[[-45 -21 -21 -17 -24]
 [  8  62  66  62  64]
 [-44 -61 -61 -59 -61]
 [ 11 -56 -59 -54 -58]
 [ 38  77  73  76  77]
 [ 40  43  41  38  46]
 [-46 -29 -28 -26 -33]
 [  8  -4   1  -3   6]
 [-50 -23 -17 -15 -21]]
:
[[-44 -61 -61 -59 -61]
 [ 11 -56 -59 -54 -58]
 [-46 -29 -28 -26 -33]
 [-45 -21 -21 -17 -24]
 [-50 -23 -17 -15 -21]
 [  8  -4   1  -3   6]
 [ 40  43  41  38  46]
 [  8  62  66  62  64]
 [ 38  77  73  76  77]]

[[ 58  32  37 -55  58  -5  57 -56 -40 -57  58]
 [ 50  -2   3 -59  48  23  51 -44 -15 -50  41]]
:
[[ 50  -2   3 -59  48  23  51 -44 -15 -50  41]
 [ 58  32  37 -55  58  -5  57 -56 -40 -57  58]]

[[ -3  -2   5   6   2  -2   3]
 [  6   1  -9 -13  -6   7 -10]
 [  9   1 -11  -9  -7  20 -13]
 [-27 -65  41 -17  10 -10  19]
 [ 20  11 -15 -39 -11  23 -36]]
:
[[ 20  11 -15 -39 -11  23 -36]
 [  9   1 -11  -9  -7  20 -13]
 [  6   1  -9 -13  -6   7 -10]
 [ -3  -2   5   6   2  -2   3]
 [-27 -65  41 -17  10 -10  19]]

[[-39  20 -17  30  76 -50  30 -56  68   9]
 [ 11 -44  13 -20 -11  -1  24 -74 -22  35]
 [-32 -60  20  59  21 -18  32   8  50  10]
 [ 22  34   5  35  43  12  44 -47 -20   8]
 [-64  -5  43  63  26  -8 -51  65 -45 -39]
 [-39  29 -15  27  30  17   9  -9 -44   0]
 [-74  20  28 -12  20  16  26   0   5 -17]]
:
[[-39  20 -17  30  76 -50  30 -56  68   9]
 [-39  29 -15  27  30  17   9  -9 -44   0]
 [ 22  34   5  35  43  12  44 -47 -20   8]
 [ 11 -44  13 -20 -11  -1  24 -74 -22  35]
 [-32 -60  20  59  21 -18  32   8  50  10]
 [-74  20  28 -12  20  16  26   0   5 -17]
 [-64  -5  43  63  26  -8 -51  65 -45 -39]]

[[ 50  -8 -31  13   8 -29 -52   2  56   9  58   8   0]
 [ -8  20  73 -40  51 -40  57   5  44  14  -8 -10  43]
 [-32  66 -16 -10  61  36 -46  67 -33  21  74  35 -31]
 [-31  29  54   6  13  48  75  18 -35  11 -40  11  22]]
:
[[ 50  -8 -31  13   8 -29 -52   2  56   9  58   8   0]
 [-32  66 -16 -10  61  36 -46  67 -33  21  74  35 -31]
 [-31  29  54   6  13  48  75  18 -35  11 -40  11  22]
 [ -8  20  73 -40  51 -40  57   5  44  14  -8 -10  43]]

[[  8  36 -61   8  12  -6  49 -58 -26 -30  22  -1  25  15 -13 -24]
 [-24   2 -44 -30 -25   4  55 -20 -14 -19  32 -52  10   5  36   6]
 [ 38  14  17  -6  24 -53  13 -36  34  32  23 -26  32   5 -31  16]
 [  9  35  12  29  27  14 -14 -29 -16 -14  45  29  22 -25  18 -32]
 [  9  -1  -8 -24   0 -13   4  10  17  33 -18  10 -15  15   2 -11]]
:
[[  8  36 -61   8  12  -6  49 -58 -26 -30  22  -1  25  15 -13 -24]
 [-24   2 -44 -30 -25   4  55 -20 -14 -19  32 -52  10   5  36   6]
 [  9  -1  -8 -24   0 -13   4  10  17  33 -18  10 -15  15   2 -11]
 [  9  35  12  29  27  14 -14 -29 -16 -14  45  29  22 -25  18 -32]
 [ 38  14  17  -6  24 -53  13 -36  34  32  23 -26  32   5 -31  16]]
